Below is a small trained network, with its code and all its weights. Each question gives an input and a class and asks what happens when units are switched off, that is, made to give their printed mean instead of their output.

import numpy as np


def w(rows, s, z=0):
    codes = np.array(rows[::2]) - 128.0
    scale = np.full(codes.shape[1], s)
    scale[-1] = z or s
    return codes * scale


def norm(h):
    return h / np.sqrt((h * h).mean(-1, keepdims=True) + 1e-5)


def f(y):
    return np.maximum(y, 0)


def log_softmax(a):
    a = a - a.max(-1, keepdims=True)
    return a - np.log(np.exp(a).sum(-1, keepdims=True))


def net(x, mask):
    res = np.array(x, float).reshape(1, 5) / 4 @ E
    u = 0
    for l in range(4):
        y = f(norm(res) @ A[l][:, :-1].T + A[l][:, -1])
        res = res + np.where(mask[u : u + 4], y, B[l][:, -1]) @ B[l][:, :-1]
        u += 4
    return log_softmax(norm(res)[-1] @ U[:, :-1].T + U[:, -1])


A, B = {}, {}
E = w([
[110,126,111,148,126,144,141],'x0',
[133,131,134,123,128,122,126],'x1',
[1,182,180,113,167,130,1],'x2',
[117,89,36,156,209,61,6],'x3',
[142,56,233,230,139,173,146],'x4',
],0.0094)
A[0] = w([
[142,27,141,169,81,133,117,4],'0.n1',
[132,100,91,125,64,123,219,89],'0.n2',
[137,199,49,48,44,213,149,16],'0.n3',
[146,115,7,78,176,2,171,60],'0.n4',
],0.0066,0.004)
B[0] = w([
[153,174,181,155,124,81,158,164],'0.n1',
[232,118,150,2,79,35,76,226],'0.n2',
[151,141,195,78,155,56,193,214],'0.n3',
[119,82,55,177,54,186,118,254],'0.n4',
],0.0085,0.0041)
A[1] = w([
[80,255,92,23,104,133,135,88],'1.n1',
[75,144,172,123,134,143,98,111],'1.n2',
[187,143,137,155,132,107,120,25],'1.n3',
[38,171,203,112,95,85,138,3],'1.n4',
],0.011,0.0041)
B[1] = w([
[144,183,136,86,210,159,215,253],'1.n1',
[125,120,112,97,100,160,39,206],'1.n2',
[113,147,168,141,177,170,203,148],'1.n3',
[168,109,115,122,131,247,189,206],'1.n4',
],0.014,0.0069)
A[2] = w([
[193,76,85,211,229,32,121,81],'2.n1',
[130,63,156,185,120,78,211,62],'2.n2',
[29,134,113,122,249,121,28,152],'2.n3',
[138,125,178,81,56,150,143,253],'2.n4',
],0.011,0.0022)
B[2] = w([
[129,173,106,108,161,252,154,214],'2.n1',
[167,134,116,128,190,134,111,209],'2.n2',
[177,102,159,145,126,45,208,254],'2.n3',
[118,152,155,201,152,77,140,246],'2.n4',
],0.017,0.0071)
A[3] = w([
[136,175,2,24,136,60,170,255],'3.n1',
[169,185,105,126,117,136,223,198],'3.n2',
[62,173,187,170,102,183,76,61],'3.n3',
[117,178,225,138,62,163,104,130],'3.n4',
],0.0081,0.0043)
B[3] = w([
[80,152,93,126,62,138,46,225],'3.n1',
[91,106,136,95,114,56,65,249],'3.n2',
[77,77,144,86,86,175,105,146],'3.n3',
[7,72,29,207,71,186,144,158],'3.n4',
],0.012,0.011)
U = w([
[108,176,111,62,81,5,126,146],'0',
[142,187,109,62,219,216,162,252],'1',
[177,81,194,210,174,87,142,87],'2',
[36,100,165,165,110,210,135,25],'3',
[111,108,42,87,62,163,24,41],'4',
],0.019,0.0023)

Each question gives the input, the list of numbers given to net, and the class t.
The units are the neurons (one row each of A and B). Each row of codes is followed by its name. A weight is (code - 128) times the scale printed after its matrix; where a second scale follows, it is the last column's (A, B and U).
mask holds one flag per neuron, layer by layer. A switched-off neuron (its flag False) gives its mean, the last column of its row in B, instead of its output. The means were averaged over made-up inputs and are rounded, as every weight is.
A unit's drop is (log p(t) with every unit on - log p(t) with that unit switched off) / (log p(t) with every unit on - log p(t) with every unit switched off).
The circuit of an input: a set's keep is (log p(t) with only the set's units on - log p(t) with every unit switched off) / (log p(t) with every unit on - log p(t) with every unit switched off). Starting from the 12 units with the biggest drops (on a tie, the unit counted first), units are removed one at a time, each time the one whose removal leaves the highest keep (on an exact tie, the one counted first), for as long as the keep stays at least 0.8.
units of the circuit, in order: the units of the circuit, biggest drop first
top k neurons: the k neurons with the biggest drops, biggest first
top k neurons in layer l: the k neurons of layer l with the biggest drops, biggest first
drop of u: that unit's drop, to one decimal
input [-4,0,5,4,3], class 2: units of the circuit, in order : 2.n3
input [-2,3,-2,1,-6], class 4: top 2 neurons : 0.n4, 3.n1
input [1,-8,7,4,0], class 0: units of the circuit, in order : 2.n3, 2.n4
input [3,-4,-8,1,5], class 1: top 4 neurons : 2.n1, 2.n3, 2.n2, 1.n4
input [7,-8,-7,1,8], class 1: units of the circuit, in order : 2.n3, 2.n2
input [-3,-3,5,1,6], class 2: top 3 neurons : 2.n3, 2.n1, 3.n1
input [5,-3,-5,-5,1], class 2: top 4 neurons : 2.n4, 1.n1, 3.n1, 2.n2
input [0,6,1,0,5], class 3: top 2 neurons : 2.n3, 0.n1
input [-8,7,-6,1,3], class 1: top 3 neurons : 2.n1, 2.n3, 1.n4
input [4,-1,0,3,-8], class 4: top 4 neurons : 0.n4, 3.n1, 2.n4, 2.n3
input [1,1,0,7,1], class 1: top 4 neurons : 2.n1, 1.n2, 2.n4, 0.n2
input [-5,0,5,1,5], class 2: top 2 neurons : 2.n3, 2.n1
input [1,0,-6,6,-1], class 4: top 2 neurons : 0.n4, 1.n1
input [4,5,-8,8,-2], class 4: units of the circuit, in order : 0.n4
input [-8,4,1,3,1], class 2: top 2 neurons in layer 0 : 0.n2, 0.n4
input [-6,1,-6,7,0], class 4: top 3 neurons : 0.n4, 1.n1, 0.n3
input [7,7,2,4,-1], class 0: top 2 neurons in layer 2 : 2.n3, 2.n4
input [0,-6,-8,-4,-1], class 0: drop of 0.n2 : 0.2
input [-8,-1,-5,8,3], class 1: drop of 2.n4 : 0.0
input [-2,-5,3,0,-5], class 1: units of the circuit, in order : 1.n1
input [6,-4,7,5,-4], class 0: drop of 2.n3 : 1.8
input [-1,-7,6,7,-2], class 0: units of the circuit, in order : 2.n3, 2.n4
